Below are the code and all the weights of a small trained network. Each question names an input and a class and asks about switching units off, where a switched-off unit gives its printed mean instead of its output.

import numpy as np


def w(rows, s, z=0):
    codes = np.array(rows[::2]) - 128.0
    scale = np.full(codes.shape[1], s)
    scale[-1] = z or s
    return codes * scale


def f(y):
    return np.maximum(y, 0)


def log_softmax(a):
    a = a - a.max(-1, keepdims=True)
    return a - np.log(np.exp(a).sum(-1, keepdims=True))


def net(x, mask):
    res = np.array(x, float).reshape(1, 7) / 4 @ E
    y = f(res @ A[0][:, :-1].T + A[0][:, -1])
    res = res + np.where(mask, y, B[0][:, -1]) @ B[0][:, :-1]
    return log_softmax(res[-1] @ U[:, :-1].T + U[:, -1])


A, B = {}, {}
E = w([
[71,211,119,154,114,199,207,73,25],'x0',
[126,128,132,131,121,132,131,124,123],'x1',
[129,17,68,96,207,48,102,128,61],'x2',
[175,125,89,204,132,93,46,72,130],'x3',
[78,86,192,170,127,97,103,150,128],'x4',
[254,143,143,183,172,84,178,226,89],'x5',
[165,128,254,100,194,77,87,57,122],'x6',
],0.0085)
A[0] = w([
[88,87,254,146,139,93,128,91,146,134],'neuron 1',
[203,179,77,185,81,109,64,66,109,210],'neuron 2',
[41,148,90,111,95,124,142,38,145,52],'neuron 3',
[78,194,128,169,165,164,140,80,9,253],'neuron 4',
[124,98,138,244,109,113,96,71,122,86],'neuron 5',
[152,123,148,13,158,209,150,145,108,208],'neuron 6',
[107,133,136,162,174,146,196,97,75,118],'neuron 7',
[130,196,172,213,134,185,160,84,141,134],'neuron 8',
[75,68,56,99,149,58,115,122,25,141],'neuron 9',
[110,115,165,94,150,144,157,208,151,121],'neuron 10',
[24,104,68,194,73,114,123,192,167,155],'neuron 11',
[86,121,118,89,174,80,115,154,60,46],'neuron 12',
[148,175,182,202,108,98,189,167,235,145],'neuron 13',
[114,181,175,137,99,170,127,167,189,144],'neuron 14',
[127,165,151,159,108,200,99,170,190,125],'neuron 15',
[125,112,32,132,45,153,155,198,134,160],'neuron 16',
[141,30,125,149,210,172,170,150,40,131],'neuron 17',
[55,97,97,52,100,157,57,73,173,52],'neuron 18',
[177,157,190,55,138,94,163,14,131,71],'neuron 19',
[171,150,83,185,141,71,177,216,72,78],'neuron 20',
[228,156,165,180,101,133,158,183,71,18],'neuron 21',
[66,126,213,73,113,113,213,183,135,77],'neuron 22',
],0.0086,0.0048)
B[0] = w([
[171,149,134,164,201,89,152,110,141,191],'neuron 1',
[55,73,41,144,224,181,75,175,80,199],'neuron 2',
[199,153,182,82,116,90,86,200,30,184],'neuron 3',
[188,87,81,183,98,68,71,89,151,253],'neuron 4',
[38,121,87,96,151,201,107,255,52,167],'neuron 5',
[76,107,36,186,155,126,78,167,162,200],'neuron 6',
[149,108,125,200,126,104,55,159,187,184],'neuron 7',
[160,76,131,83,117,188,136,82,151,212],'neuron 8',
[166,97,179,80,135,237,163,70,158,210],'neuron 9',
[62,93,83,182,127,130,82,162,110,176],'neuron 10',
[183,179,151,177,219,87,157,88,135,207],'neuron 11',
[140,136,129,88,113,198,126,111,103,160],'neuron 12',
[169,80,86,52,137,121,103,70,114,209],'neuron 13',
[147,87,83,26,136,170,88,77,144,198],'neuron 14',
[154,103,97,84,174,132,179,74,137,186],'neuron 15',
[131,144,163,184,249,91,157,109,123,223],'neuron 16',
[171,103,95,114,77,177,111,67,95,197],'neuron 17',
[173,181,176,71,36,49,71,174,59,188],'neuron 18',
[97,163,194,192,250,106,192,127,110,180],'neuron 19',
[160,179,153,68,106,89,88,100,99,212],'neuron 20',
[153,193,150,50,73,64,123,212,41,196],'neuron 21',
[86,129,68,166,157,171,85,190,64,192],'neuron 22',
],0.0078,0.012)
U = w([
[185,203,209,54,72,83,110,177,31,40],'0',
[39,91,79,139,189,212,79,225,94,69],'1',
[179,187,204,189,254,96,223,69,131,73],'2',
[170,31,155,34,110,195,154,16,158,32],'3',
[165,96,141,144,158,112,98,129,147,246],'4',
[138,62,118,132,140,80,111,107,130,253],'5',
[189,51,133,168,108,73,65,119,199,239],'6',
[120,103,160,189,56,136,197,157,194,91],'7',
],0.0074,0.0049)

Each question gives the input, the list of numbers given to net, and the class t.
The units are the neurons (one row each of A and B). Each row of codes is followed by its name. A weight is (code - 128) times the scale printed after its matrix; where a second scale follows, it is the last column's (A, B and U).
mask holds one flag per neuron, in row order. A switched-off neuron (its flag False) gives its mean, the last column of its row in B, instead of its output. The means were averaged over made-up inputs and are rounded, as every weight is.
A unit's drop is (log p(t) with every unit on - log p(t) with that unit switched off) / (log p(t) with every unit on - log p(t) with every unit switched off).
The circuit of an input: a set's keep is (log p(t) with only the set's units on - log p(t) with every unit switched off) / (log p(t) with every unit on - log p(t) with every unit switched off). Starting from the 12 units with the biggest drops (on a tie, the unit counted first), units are removed one at a time, each time the one whose removal leaves the highest keep (on an exact tie, the one counted first), for as long as the keep stays at least 0.8.
circuit, biggest first: the units of the circuit, biggest drop first
most important unit: the unit with the biggest drop
k most important neurons: the k neurons with the biggest drops, biggest first
drop of u: that unit's drop, to one decimal
input [2,3,-1,8,-2,-7,8], class 1: circuit, biggest first -> [neuron 5]
input [7,5,0,-6,6,5,2], class 6: 2 most important neurons -> [neuron 4; neuron 7]
input [-1,-6,2,7,-4,3,6], class 1: 2 most important neurons -> [neuron 2; neuron 5]
input [-2,6,-7,0,-5,6,3], class 3: circuit, biggest first -> [neuron 13; neuron 14]
input [-8,-7,-8,7,0,5,-5], class 3: circuit, biggest first -> [neuron 13; neuron 15]
input [7,-4,7,-8,6,1,7], class 1: 3 most important neurons -> [neuron 22; neuron 6; neuron 11]
input [1,4,7,4,2,-6,7], class 2: 3 most important neurons -> [neuron 19; neuron 1; neuron 21]
input [-7,2,-2,-4,3,5,7], class 2: 2 most important neurons -> [neuron 1; neuron 19]
input [-1,0,7,-8,0,7,2], class 1: 4 most important neurons -> [neuron 6; neuron 10; neuron 22; neuron 18]
input [3,6,-7,1,3,-8,3], class 0: 3 most important neurons -> [neuron 3; neuron 18; neuron 9]
input [-4,-1,-3,-7,5,8,-6], class 0: 3 most important neurons -> [neuron 21; neuron 20; neuron 2]
input [-2,-7,-5,8,7,-3,-5], class 1: 2 most important neurons -> [neuron 5; neuron 2]
input [-1,6,7,-2,-6,6,4], class 3: circuit, biggest first -> [neuron 9; neuron 17]
input [-7,-3,4,7,-1,4,1], class 1: circuit, biggest first -> [neuron 2; neuron 5]
input [1,-3,6,-6,3,5,5], class 1: circuit, biggest first -> [neuron 22; neuron 10]
input [-6,-2,1,-5,7,-7,-7], class 0: most important unit -> neuron 18
input [-3,-2,-7,7,1,2,4], class 1: 2 most important neurons -> [neuron 2; neuron 5]
input [2,-1,6,-3,-1,-4,-1], class 3: 2 most important neurons -> [neuron 9; neuron 21]
input [-7,0,-6,1,4,-5,-7], class 2: circuit, biggest first -> [neuron 11; neuron 16]
input [-6,-2,-3,-4,-7,1,-8], class 2: circuit, biggest first -> [neuron 16]
input [-1,4,6,-3,-1,-3,7], class 2: drop of neuron 19 -> 0.8
